Here is a tiny trained network, its code and every weight. The questions are about switching its units off for an input and a class, where a switched-off unit gives its printed mean instead of its output.

import numpy as np


def w(rows, s, z=0):
    codes = np.array(rows[::2]) - 128.0
    scale = np.full(codes.shape[1], s)
    scale[-1] = z or s
    return codes * scale


def f(y):
    return np.maximum(y, 0)


def log_softmax(a):
    a = a - a.max(-1, keepdims=True)
    return a - np.log(np.exp(a).sum(-1, keepdims=True))


def net(x, mask):
    res = np.array(x, float).reshape(1, 6) / 4 @ E
    y = f(res @ A[0][:, :-1].T + A[0][:, -1])
    res = res + np.where(mask, y, B[0][:, -1]) @ B[0][:, :-1]
    return log_softmax(res[-1] @ U[:, :-1].T + U[:, -1])


A, B = {}, {}
E = w([
[166,254,116,62],'x0',
[136,203,179,238],'x1',
[232,88,191,101],'x2',
[129,127,127,128],'x3',
[127,129,129,132],'x4',
[183,119,49,154],'x5',
],0.0092)
A[0] = w([
[44,148,107,139,57],'neuron 0',
[121,125,69,59,99],'neuron 1',
[212,106,189,113,11],'neuron 2',
[72,38,150,155,119],'neuron 3',
[60,117,37,183,92],'neuron 4',
[116,71,128,155,26],'neuron 5',
[81,138,63,142,94],'neuron 6',
[65,148,104,121,45],'neuron 7',
[118,65,113,170,75],'neuron 8',
[80,120,100,75,103],'neuron 9',
[81,161,94,131,82],'neuron 10',
[26,165,116,110,120],'neuron 11',
[67,25,150,157,49],'neuron 12',
[90,155,81,125,64],'neuron 13',
[125,92,116,159,38],'neuron 14',
[134,214,127,35,2],'neuron 15',
[77,40,86,80,115],'neuron 16',
[87,154,252,65,63],'neuron 17',
[207,114,33,172,73],'neuron 18',
[135,75,154,207,92],'neuron 19',
[110,125,116,58,174],'neuron 20',
[166,48,121,30,83],'neuron 21',
[52,114,228,75,84],'neuron 22',
],0.011,0.0087)
B[0] = w([
[160,104,145,119,181],'neuron 0',
[99,144,147,148,204],'neuron 1',
[149,85,195,72,179],'neuron 2',
[132,168,109,98,234],'neuron 3',
[139,111,160,112,222],'neuron 4',
[167,158,90,104,147],'neuron 5',
[138,84,166,90,187],'neuron 6',
[140,100,125,107,157],'neuron 7',
[154,178,120,103,172],'neuron 8',
[129,145,131,174,193],'neuron 9',
[138,116,154,115,169],'neuron 10',
[140,114,157,112,231],'neuron 11',
[166,170,99,107,212],'neuron 12',
[141,121,143,101,159],'neuron 13',
[114,145,113,102,136],'neuron 14',
[170,186,83,103,194],'neuron 15',
[122,151,152,157,254],'neuron 16',
[86,107,90,126,192],'neuron 17',
[2,78,105,104,188],'neuron 18',
[113,171,139,103,190],'neuron 19',
[140,130,143,164,243],'neuron 20',
[113,149,161,144,254],'neuron 21',
[66,80,84,131,206],'neuron 22',
],0.014,0.0074)
U = w([
[172,173,50,40,56],'0',
[123,85,140,137,253],'1',
[171,20,220,38,62],'2',
[43,21,21,116,143],'3',
[126,100,140,153,226],'4',
[85,180,228,246,83],'5',
[172,44,82,208,55],'6',
],0.011,0.014)

Each question gives the input, the list of numbers given to net, and the class t.
The units are the neurons (one row each of A and B). Each row of codes is followed by its name. A weight is (code - 128) times the scale printed after its matrix; where a second scale follows, it is the last column's (A, B and U).
mask holds one flag per neuron, in row order. A switched-off neuron (its flag False) gives its mean, the last column of its row in B, instead of its output. The means were averaged over made-up inputs and are rounded, as every weight is.
A unit's drop is (log p(t) with every unit on - log p(t) with that unit switched off) / (log p(t) with every unit on - log p(t) with every unit switched off).
The circuit of an input: a set's keep is (log p(t) with only the set's units on - log p(t) with every unit switched off) / (log p(t) with every unit on - log p(t) with every unit switched off). Starting from the 12 units with the biggest drops (on a tie, the unit counted first), units are removed one at a time, each time the one whose removal leaves the highest keep (on an exact tie, the one counted first), for as long as the keep stays at least 0.8.
units of the circuit, in order: the units of the circuit, biggest drop first
most important unit: the unit with the biggest drop
top k neurons: the k neurons with the biggest drops, biggest first
drop of u: that unit's drop, to one decimal
input [-8,-2,0,-4,4,-7], class 0: units of the circuit, in order -> (neuron 12; neuron 3)
input [6,-8,3,1,-4,-6], class 5: units of the circuit, in order -> (neuron 21; neuron 20; neuron 1)
input [6,4,-1,2,-1,-5], class 0: most important unit -> neuron 15
input [-5,2,7,-7,7,-8], class 3: units of the circuit, in order -> (neuron 22; neuron 17)
input [-7,-6,-8,7,-3,7], class 2: units of the circuit, in order -> (neuron 4; neuron 6)
input [3,4,0,-2,6,-4], class 1: units of the circuit, in order -> (neuron 16; neuron 21)
input [8,2,6,4,-1,-8], class 0: top 2 neurons -> (neuron 15; neuron 18)
input [-8,0,-3,7,2,-6], class 0: units of the circuit, in order -> (neuron 12; neuron 3)
input [-1,-6,-8,-8,-6,-6], class 2: top 2 neurons -> (neuron 11; neuron 6)
input [-2,-6,2,4,0,3], class 5: top 2 neurons -> (neuron 21; neuron 16)
input [-4,1,-7,-3,1,4], class 2: top 2 neurons -> (neuron 4; neuron 6)
input [-6,-8,5,-7,-1,-5], class 5: units of the circuit, in order -> (neuron 21; neuron 16)
input [-4,8,-7,3,-6,-8], class 3: drop of neuron 22 -> 0.5
input [1,-6,-3,-7,-2,-8], class 3: units of the circuit, in order -> (neuron 22)
input [2,5,1,8,-6,-5], class 4: drop of neuron 18 -> 0.3
input [5,-8,-6,-4,-4,-3], class 5: drop of neuron 9 -> 0.3
input [-8,-4,7,2,-2,5], class 0: drop of neuron 18 -> 0.0
input [7,6,2,2,-3,-8], class 3: top 2 neurons -> (neuron 17; neuron 22)
input [7,-5,1,5,-4,-8], class 3: top 2 neurons -> (neuron 22; neuron 17)
input [2,1,5,-4,4,8], class 3: units of the circuit, in order -> (neuron 18)
